(in the rows, 128 means zero)
[123 123 112 143 160  93 120 145 117 123 127 113 150 144 110 140 147 137
 158 113 154 150 149 143 129 137 138 132 109 151 125 141 124] : Galim
[113 113 129 153 119 107 117 142  93 123 113 163 119 149 132 108 103 112
 132 113 134 106 144 101 153 137 139 117 112 128 118 141 123] : Nogus
[107 148 105 132 108  80 126 121 112 121 119 150 118 118 111 125 124 127
 146 114 128  98 124  95 168 114 154 121 132 138 131 104 154] : Gud
[108 105 122 164 137 104 112 146 104 103 121 117 144 155 110 119 104 151
 135 109 147 153 150 162 108 134 156 109 132 170 101 126  74] : zal
[148 126 123 137 128 112 130 131 109 131 127 129 145 140 136 119 116 135
 128 137 143 118 117 130 132 127 146 133 127 131 128 134 135] : pok
[131 109 129 113 112 147 136 143 149 115 111 122 117 147 141 107 126 127
 141 127 113 125 127 137 117 138 134 136  99 116 119 122 132] : pas
[212 104 179 164 106  85 183  86 123 143 110 103 183 165 189 154  19 119
 208 132  96 159 151 120 149 131 122 158 183  93 119  96  45] : gemu
[110 109 143 122 110 147 132 165 144 113 102 131 125 139 135 108 124 115
 125 152 116 131 120 130 132 145 143 125 114 111 118 101 125] : pas
[133 115 126 159 121 101 124 133  93 111 131 157 122 136 130 123 118 119
 120 119 153 100 125 104 138 128 135 115 128 136 128 139 114] : Nogus
[156 110 125 110 104 113 151 170 172 102 120 104 124 149  94 134 141 164
 156 125 118 129 135 134  93  92 134 121 141 103 129 108 125] : tok
[114 120 103 155 141 137  97 128 103 108 111 132 119 131 126 126 125 118
 110  99 151 118 135 100 137 134 127 103 110 155 121 140  92] : gemu
[ 72 148 120 151 139 150 107 122 142 151  92 150 137  94 118 119 113 102
 105 143 185 139 123 115 120 128 127  84 142 152 138 138 126] : tok
[ 72 126 133 159  33 112 145 179 158 178 106 158 144 158 130 105  27 128
  86 171  48 125 145  78 148 145 168  84 219  70  93  69 151] : Tuf
[111 156  85 156 119 123  92 110 117 133 128 159 110  95 127 120 116 109
  96 133 121 109 114 119 156 117 115 113 175 155 134 134 130] : tok
[136 126 113 142 132 113 145 109 166 108 116 121 146 136 144 137  82 127
 128 150 134 149 124 118 116 128 144 107 116 140 164 113 116] : Gud
[168 122 132 127 152 106 138 119 135 137 136  87 156 124 137 137 160 130
 155 130 148 152 127 121  95 148 113 121 112  99 167 150 131] : Galim
[107 132 136 127 129 114 129 111 121 127  97 163 129 152 138 155 116 125
 114 150 112 138 108 116 139 160 134 138  81 143 156  77 134] : pas
[161 119 142 103 142 140 122 188 146 146 203 107 112 101 141 135 177 118
 122 109 124 142 107 121  80 136 158 109 140 103 143 195 130] : Gud
[130 122 126 173 131  86 123 152 102 125 115 143 136 133 112 154 129 119
 147 124 161 139 148 124 121 124 127 111 156 138 108 115  73] : gim
[102 133 133 113  98 119 139 121 133 102 113 156 145 139 124 132 117 139
 131 139 126 108 111 126 156 128 162 104 122 147 136 130 147] : Tuf
[148 141 121 122 117 109 130 107 120 132 128 147 130 140 104 128 138 120
 148 135 130 116  93 122 123 137 140 119 124 107 142 120 147] : gim
[135 129 161 125 158 129 135 137 136 108 167 128 136 110  96 157 135 127
 154 126 164 134 114 143 134 121 147 147 125 141 138 116 115] : Nogus
[177 133 151 136 122 150 149 169 115 167 158 105 144 132 152 140 150 133
 146 125 173 154 137 135  74 135 134 101 148 110 142 231  90] : Galim
[100 113 141 112 111 158 130 149 126 112 124 151 122 125 119 121 105 120
 135 143 135  99  89 122 159 134 148 137 103 126 131 108 158] : Nogus
[149 137 120 101 114 139 120 142 123 132 171 134 119 110 127 133 146 124
 118 122 110 129 114 111 123 137 146 129 147 109 157 147 117] : kilib
[124 151  87 150 115 136 104  73  96 135  92 157 112 115 127 117  90 104
 122 128 141 103 105  83 168 133 113 114 111 149 153 126 113] : gemu
[114 108 122 129 132 108 131 139 150 112  95 127 134 133 137 115 127 129
 149 148 134 138 124 148 122 130 146 119 122 145 130 106 142] : zal
[212  47 160 118  73   6 152 150  76 135 125 158 127 221 130  84 132 144
  83  43  36  78 123 105 127 154 179 125 180  78  70 115  69] : Lalav
[104 123 129 128 123 126 122 137 139 128 105 118 131 120 123 103 127 113
 135 132 144 133 119 123 132 138 147 107 125 133 123 115 143] : zal
[117 100 142 159 140 111 103 143 120  82  98 123 129 184 155 149 104 139
  82  98  87 144 183 160 121 179 132 119 134 154 122  68  38] : pok
[120  82 121 156 143 137 124 128 117 129  50 102 152 151 137  74  74 104
 112 131 171 161 165 166 136 144 123 129  97 157  55 155  65] : Lalav
[129 118 118 123 146  67 139 120 105 144 118 130 139 134 147 150 153 127
 149 128 140 138 135 107 127 142 138 154 102 126 122 112 165] : kilib
[139 107 103 145 132 103 116 123 102 126 127 126 107 120 143 106 133 126
 146 117 135 123 125 152 125 133 129 142 125 142  96 146 123] : pas
[115 126 145 137 103 103 127 130  53 120 107 128 114 129 128 117 130 141
 138 154 123 107 110 138 169 131 140 115 107 138  97 150 133] : Tuf
[102 124 121 127 136 112 107 158 138 111 110 134 129 146 107 121 142 122
 127 119 133 136 116 116 122 126 147  93 117 136 135 128 145] : tok
[122 123 115 152 162  95 111 129 124 133 100 148 117 130 103 135 117 127
 141 122 128 136 143 116 138 109 126 115 104 144 123 122 109] : gim
[139 127 131 136 127 126 119 116 101 141 122 129 141 149 131 112 100 139
 130 121 130 126 124 127 113 139 138 119 112 123 148 140 115] : pok
[115 118  98 152 101 117 118 121 115 131  90 135 109 126 146  86 106 104
 107 145 133 111 104  91 139 138 126 101 120 119 121 123 149] : pas
[113 122 133 121 112 162 122 145 149 135 110 126 130 107 150 108 116 109
 133 136 122 133 128 107 125 141 121 116 123 100 141 131 134] : pas
[133 135 122 118 119 134 150 144 180 117 101 118 147 140 151 146 137 122
 139 144 140 130 119 104 129 129 132 105 125 124 168 126 160] : Galim
[141 115 119 121 130 119 108 142 105 148 122 124 143 141 139 120 140 126
 128 103 128 136 117 121 110 127 128 125 116 127 126 180 145] : Lalav
[135 128 134  96 137 153  88 137 103 139 130 137 114 132 123 113 142 119
  92 114  74 124  86 119 145 136 131 128  92 130 150 163 138] : Lalav
[117 130 125 190 158  93 105 111  75 145 102 145 135 137 119 126 107 116
 136 143 158 152 136 131 115 135 127  95 127 142 119 144  87] : gim
[137 123 116 129 134 118 140 128 136 113 129 133 133 128 147 129 123 130
 134 139 149 128 116 129 118 125 153 114 104 146 147 155 129] : Gud
[105 148 106 137 137 116 106 140 148 135 134 134 134 107 118 152 144 119
 128 135 156 146 115 128 112 128 132 107 167 142 143 127 156] : tok
[ 53 112  44 136 150 129  78 185  37  90 111 105 141 134  70 110  90 157
 108 122 203 144 116  98 200 138 164 123   4 195  68 177 167] : Gud
[144 142  94 144 112 137 104 127 108 123 124 134 121 127 132 141 117 108
 122 132 113 129 140  92 156 148 104 136 126 123 142 116 102] : gemu
[136 131 116 117 144 120 109 129 113 123 161 129 126  94 134 126 159 116
 126 136 103 124 116 114 138 127 129 148 129 118 151 127 136] : kilib
[130 128 133 122 134 163 130 125 133 119 112 126 137 134 118 118 130 133
 139 139 152 126 114 141 110 127 135 110  98 118 127 152 132] : gim
[ 98 121 124 142 126  95 106 129  68  94 110 152 123 157 151 103 150 108
 137 120 145 110  93 114 134 135 169  85 116 152 142 154 138] : kilib
[141 113 130 132 115 126 161 148 125 107 108 123 150 141 142 189 106 180
 145 144 132 130 131 151 132 122 120 152 125 154 143 100  92] : Galim
[111 114 142 122  98 104 138 143 122 128 115 126 125 132 126 124 131 145
 140 130 118 116 125 120 121 130 145  98 134 113 119 132 141] : Tuf
[109 135  89 152 138 100 116 102  86 148 131 118 133 158 127 126  96 135
 107 110 171 144 129 120 145 143 156 104  88 183  70 205 166] : Tuf
[161  94  91 116 128 119 124 159 141  93 135 105 125 129 143 147 121 160
 159 128 104 153 143 147 118 131 115 157 111 125 135 130 118] : pas
[122 128 123 102 141 140 147 124 208 123 109 103 139 134 144 142 136 138
 145 133 112 132 124 139 125 133 137 133 123 122 151 100 184] : Galim
[ 96 139 123 183 132 102 102 131 123 135 115 127 130 110 122 121 116 113
 124 101 143 128 159 110 120 104 117  91 191 141 107 124 100] : tok
[152 124 142 128 119 127 130 133 108 115 129 114 141 139 134 116 135 129
 146 122 146 114 118 139 112 132 135 126 124 119 139 133 111] : pok
[128 139 116 129 121 131 125 116 119 108 133 128 123 121 138 123 118 125
 108 140 117 115 106 113 146 135 143 116 109 134 148 127 134] : Gud
[136  86 153 113 128 159 143 167 141  93 137 140 125 125 120 126 119 141
 109 151 116 108 122 149 139 134 136 159 100 117 118  99 105] : Nogus
[ 96 106 120 115 117 144 141 147 131  94  92 157 161 158 136 119  99 142
 127 141 160 133 131 126 125 135 172 110  94 145 143 137 114] : kilib
[124 117 130 101 128 161 133 150 177 105 101 138 142 151 130 120 119 138
 125 140 136 145 127 153 111 135 153 105 110 132 145 152 127] : tok
[154 120 104 140 135 114 120 118 123 125 117 147 117 126 126 136 127 117
 104 141 121 122 119 121 136 140 116 127 119 130 129 117 104] : gim
[116 119 119 151 142 117  98 145 104 133 134 141 143 136 119 150 121 147
  96 125 119 148 117 147 101 122 134 126 148 159 135 133 100] : Lalav
[ 80 119 117 147 110  80 105 149 110 131 115 136 123 139 104 116 117 129
 127 107 109 127 148 103 140 138 148  88 137 131 106 120 130] : Tuf
[ 91 130 129 152 119  75 113 139 112 132 129 137 134 143 117 136 129 132
 126 124 114 134 136 111 124 140 153  88 147 132 121 122 141] : Tuf
[141 106 111 170 114 112 131 154 117 124  95 156 122 137 149 130  86 127
 135 147 122 124 138 133 130 109 124 110 155 137 110 132  80] : gim
[105 145 128 138 138 153 108 136 127 132 119 121 131 136  96 142 112 119
 146 122 150 152 134 114 134 141 140 116 114 134 133 115 104] : gemu
[152 134 142 110 114 138 170 116 137 115  97  98 117 115 130 125 148 125
 170 173 137 114 120 116 130  89 110 157  86 107 140  92 138] : kilib
[141 133 110 128 111 131 122 115  91 125 116 146 148 141 141 118  99 137
 127 138 136 108 110 124 142 137 134 133 106 136 152 141 133] : pok
[116 125 122 153 122 104 116 129 107 136 111 112 130 119 134 106 134 129
 142 132 122 128 142 121 122 127 120 121 132 122 117 114 138] : zal
[108 116 142 114 114 111 134 171 154  74  86 130 126 153 115 133 173 141
 148 128 130 115 135 141 119 114 142 106 129 124 129  93 139] : tok
[ 97 113  93 124 130 114  98 139  92  90  84 142 134 161  90 120 112 105
  88 147 160 152 100 134 168 184 143 116  65 168 119 106 105] : tok
[119 122 111 116 117 125 119 138 156 123 117 149 113 137 128 118 124 116
 130 134 101 128 105 108 125 136 140 119 108 122 157 106 149] : pas
[103 143 124 145 130 111 129 138 152 137 112 115 144 128 117 145 123 135
 152 126 137 143 145 127 130 132 138 113 161 129 143 103 134] : Galim
[134 127  97 186 140  62 115 106 104 153  96 144 123 142 141 134 112 126
 116 116 129 131 168 101 124 133 115 105 151 127 100 126 121] : gim
---
[124 112 130 127 169 132 123 149 122 120 142 109 131 125 139 144 128 132
 145 134 174 130 110 118 127 149 117 159 136 114 105 139 167] : firun
[109 140 136  80  98 121 142 128 117 107 141  99 116 112 128 118 104 108
  41 129 178 125 120 115 132 132 121 108 104 134 137 100 150] : peno
[ 93 156 107  91 107 136 113 107 113 140 153 137  84 120 113 128  83 150
 140 182 133 144 130  91 101 130 124 143 143 118 149 114 106] : genan
[139 143 151 124 106 141 136 171  90 121 116 141 117 152 153 113 167 136
 137 100 104 121 139 151 121  83 105  96 110 139 150 119 109] : Kuvor
[125 122  91 180 156 173 126 146 151 136 107 126 117 135 118  87  60 125
 162 103 109 104 110 149 126 120 101 164 150 160  92 181 112] : zer
[ 94 107 106 162 105 154 130 162 113 130 134 106 135 139 125 121  97 120
 139  93 132 114 116 128 136  82  57  92 137  92 138 155 147] : firun
[151 107 162 117 155 143 116 133 115 113 121 123 124 137 125 126 101 160
 132 110 131 111 109 155 101 121 141 140 127 122 121 130  99] : dipi
[174 179 133  92 126 116 104 132 127 113 128 110 138 118 132 112  93 170
  89 139 156 123 148 134 111 161 121 145 113 113 129 127 119] : dipi
[ 98 115 171  90 154 142 136 126 113 122 137 136 146 124 143  99 166  93
 142 112 101 129 127 146  96 126 119 142 121 129 120 100 182] : firun
[153 125 147 106 162 117 109 124 129 120 110 131 141 114 101 129 133 146
 113 143 132 123 116 136 117 120 125 147 130 100 116 135 106] : genan
[ 91 115  96 178 108 129 157 135 218  95 140 124 161 122 145 139 118 111
 122  95  97 113  94 137 113 110 102 129 106 120 132 141 181] : zeg
[ 97 116 107  32 162  91 126 123 179 108 164 111 118  96 106 178 131 190
  91 115 168 111  87 128 127 129 142 173  84 158 156  88 177] : dipi
[128 106 175 114 150 156 130 140 123 123 106 116  99 143  91 117 126 162
 159 128  94 162 107 150  98 165 157  98 126 118  95  88 111] : mifi
[ 92 133 128 136 167 144 128 127 104 110 134 129 116 118 131  99 112 104
 157 141 160 146 125 132 145 154  91 145 120 124 104 161 143] : felo
[117 178 126 147 142 116 156 144 132 107 134 125 153 120 157  84  85 103
 117 147 131 102 135 114 181  95  81 137 103 129 107 152 111] : firun
[149 131 145 106 165 104 145 132 158 115 150 100 138 121 152 164 122 115
 129 161 159 130 118 171 141 151 175 147  97 143 117 118 140] : Kuvor
[ 73 162 109 124 101 111 173 145 176 130 138  96 153 105 124 113 100  81
 126 109  94  76 108 172 171 143 102 152 116 132 113 117 189] : firun
[108 141 152  75 143 121 128 156 141 117 133 141 102 136 144 156  88 168
 153 131 107 120 117 124 125 120 178 139 108 144 140 131 100] : Kuvor
[155 137 137 104 123 124 139 148 131 112 129 105 122 117 116 139 128 107
  78 115 152 131 121 145 110 144 122 145 121  97 119 132 116] : peno
[184 191 154  97 142 137 135 134  89 121 125 107 112 126 159  88  91 127
 132 175 151 137 163 151 125 178 165 156 134 151  96 131  89] : Kuvor
[129 106 141 128 183 123 128  67 109 127 144 134 157  77 139 115 140  82
 125 158 181 135 124 153 144 126  96 190 149 120 119 180 209] : genan
[160 179 140 149 112 113 150 131 126 102 124 102 112 150 171 154  99 151
 130 182 117 132 146 129 129 130 167 152 114 110 129  89 108] : felo
[142 155 117 131 148 145 109 142 131 132 112 143 110 136 114 105 110 160
 147 155 127 148 121 115 144 161 128 114 110 145 112 114 107] : mifi
[120 130 124  95 147 145 156 117 134 119 155 113 141  99 108 119  79 136
  83 168 183 116 126 160 127 116 147 128 110 103 111 106 144] : firun
[138 136 139 126 158 137 143 114 141 108 121 133 137 106 110  84 113 118
 104 133 114 120 117 144 128  81  84 146 127 121 116 154  98] : genan
[111 130  86 145 159 156 130 109 162 114 108 138 150 127 120  86  73 131
 137 142  93 111 107 136 111 132 135 155 115 148 101 118 109] : zeg
[ 81 138 104 133 104 123 146  94 117 107 140 112 108 131  87  89  51  81
 112 118 112 129 133 131 125 103  91 133 120 118 139 134 102] : zer
[137 155 128 137 127 133 160 140 141 113 114 131 155 116 153  67 122 104
  95 144  87  97 113 156 157 114 113 156 119 141 110 108  98] : zemif
[137 164 149 145 136 125 119 157 165 138  89 147 136 142 148 148 120 152
 128 142  79 137 127 116 140 167 176 122 111 129 124 104 139] : peno
[114 148 110 128 128 144 112 119 105 160 132 134 115 130  96 113 109 130
 152 145 146 150 153 113 119 140 128 102 127 146 112 138 106] : zer
[ 94 117 113 157 120 181 135 133  92 138 122 143 119 125 104  67 126 114
 141 117 103 151 122 144 124 117  66 102 150 108 126 144 108] : zemif
[124 130 118 155 125 116 133 159 211 114 146 122 134 134 142 138  90  89
 134 124 120  97  96 150 128 164 159 161 102 138 108 117 143] : zer
[121 151  99 149 133 128 124 106 135 111 105 104 105 145 139 114  27 157
 125 170 113 115 109 116 163 138 127 158 120 151 125 107 129] : mifi
[119 142 134 139 136 133 129 142  89 129  93 129 137 133 131 110 151 142
 140 115 119 128 139 111 148 107  93 105 138 142 111 160 114] : felo
[ 68 144  94 104 112 119 140 107 167  96 154 129 147 115 146 110 102  89
 136  90  95 107 115 119 127  82  78 147  82 143 156 143 162] : zeg
[133 115 147  86 139 134 132 144 129 146 161 114 157 110 189 118 175 120
 185 112  84 132 136 176 127  99  95 146  98 136 150 105 164] : dipi
[103 179 133 145 126 133 125 115 132 150  88 150 116 152 120 138  78 144
 120 162  79 116 134 104 123 142 157 127 129 154 109 128  84] : peno
[180 190 124 135 135 112 144 115 130 119 131  70 147 129 161 133 117 106
 139 112 113 130 166 139 131 117  84 180 139 123 130 167 167] : firun
[146 171 136  72 136 144 125 149 132 127  80 104 115 132  80  94  86 192
 119  70  60 106 122 144 147  91 131 112 117 150 129 130  67] : zemif
[ 92 141 155 142 124 128 159  98 137 132 115 126 130 130 126 145  66 116
 116 150  87 129 128 147 158 101 160 104 104 116 138 113 131] : peno
[133 156 132 101 136 110 118 109 127 125 106 135 138 107 123 115 103 125
 124 113 126  97 120 148 166 146 120 169 118 141 123 160 172] : mifi
[146 145 149 143 109 140 138 152 109 134  96 129 145 133 133  93 161 143
 126  98  72 137 133 133 153 100 116  87 134 126 138 117 113] : zemif
[140 137  85 124 131 134 123 157 161 109 149  91 109 137 148 143  62 130
 140 167 148 135 112 126 131 162 146 150 115 111 126 110  96] : felo
[106 159 157 136 103 139 113 170 128 159 122 155 128 140 131 125 147 144
 163 105 117 110 144 122 124 114 126  79 104 145 108 147 126] : zer
[161 181 129 124 110 122 112 143 141 124 121 116 120 138 150 119  79 155
 128 166 108 114 134 112 138 107 130 129 114 123 140 111  86] : genan
[130 156 138 114 128 137 124 113  99 142 158 146 116 118 138 111 162 135
 144 174 151 174 152 123  93 188 134 133 130 131 128  92 141] : dipi
[128 123 103 146 159 110 117 105 151 110 120 120 117 132 112 148  68 127
 140 147 134 134  97 118 150 158 127 174 131 120 122 153 126] : mifi
[147 161 133 102 142 138 150 100 163  95 126  82 111 107 111  75   4 123
  95 157 116 111 110 159 151 127 151 157 124 135 119 109 104] : genan
[106 163 136 112 111 127 161 111 165 117 139 100 121 110 119 103  72 106
 117 112 104 104 133 176 118 137 136 166 115 145 112 126 174] : zer
[163 191 131 130  92 129 139 143 101 129 128 108 101 134 141 146 122 139
 144 127 150 122 153 127 137 133 139 130 137 130 128 153 109] : felo
[ 93 125 116 102 126 130 145  96 143 111 113 144 158 128  87  94 101 114
 128 103  49 132 124 121 116  74 136  84  98 125 141 109  66] : zeg
[113 137 151 145  74 121 122 150 103 123 117 129 133 150 120 124 134 123
 101 101 129  87 136 144 107  85  98  91 100 107 126 117 129] : zer
[ 99 150 102 101 136 139 145 121 151 125 125  91 110 106  78 117  76 154
 126  97 100 133 114 155 139 129  93 150 135 118 128 159 130] : zemif
[109 143  99  96 146 117 131 104 141  92 119 107 139 119 119 109  74 145
 124 127 107 123 118 124 131 121 133 159  93 126 133  99 134] : zeg
[147 137 147 124 133 135 145 134 156 114 127 100 121 130 127 147 106 106
 100 121 123 127 118 164 109 136 137 143 110 114 119 123 128] : peno
[109 106 143 103 128 142 107 154 109 133 107 157 144 138 107 134 196 159
 177  69  82 143 123 111  94 103 133  79 108 113 137 114 125] : zeg
[138  95 104 146 127 167 129 106 102 129 128 149 124 109  79  88 126  95
 107 109 148 131 110 153 124  78  80 114 156 109 152 156 113] : genan
[108 132 136 131 115 142 157 160 144 106 150 128 129 107 109  66 130  93
 103 110 141 143 129 153 127 126  92  96  95 112 108 115 132] : zer
[129 176 150 116 145 143 126  99 106 139  88 112 116 140 124 107  75 144
 112 114  98 148 154  83 145 104 125  92 134 186 125 167 100] : peno
[126 151 148 150 115 151 126 193 118 139 108 135 125 139 126  83 133 145
 152 117 114 107 135 149 132 123 112  92 101 128  85 113  99] : zer
[113 162 144 128 138 112 133 110 152 128 106 146 136 134 120 145 145 150
 122 117  72 122 122 116 118 119 132 150 133 147 128 148 125] : zemif
[184 157 122 126 125 126 116 149 151 128 126  99 125 144 165 140 159 152
 145  85 103 109 126 147 112 129 109 164 122 171 149 115 152] : dipi
[119 124 136 154 141 145 144 127 102 107 133 117 123 120 154  93  82  92
  84 200 178 141 118 151 146 171 131 142 104  98 105  74 148] : peno
[153 188 132 133 152 108 125 157 181 132  90  95 133 145 137 157 100 141
 167 112  81  68 118 211 144 173 146 191 104 162  98 144 150] : Kuvor
[153 178 137 107 123 144 119 156 111 140 135 128  92 139 145 142 145 128
 178 131 147 124 139 116 106 167 153 149 141 157 102 153  90] : felo
[129 154 136 184 150 124 131 115 161 111 121 113 136 136 126 126  55 125
 114 145 152 104 132 144 126 124 114 146 112 129  82 181 127] : zer
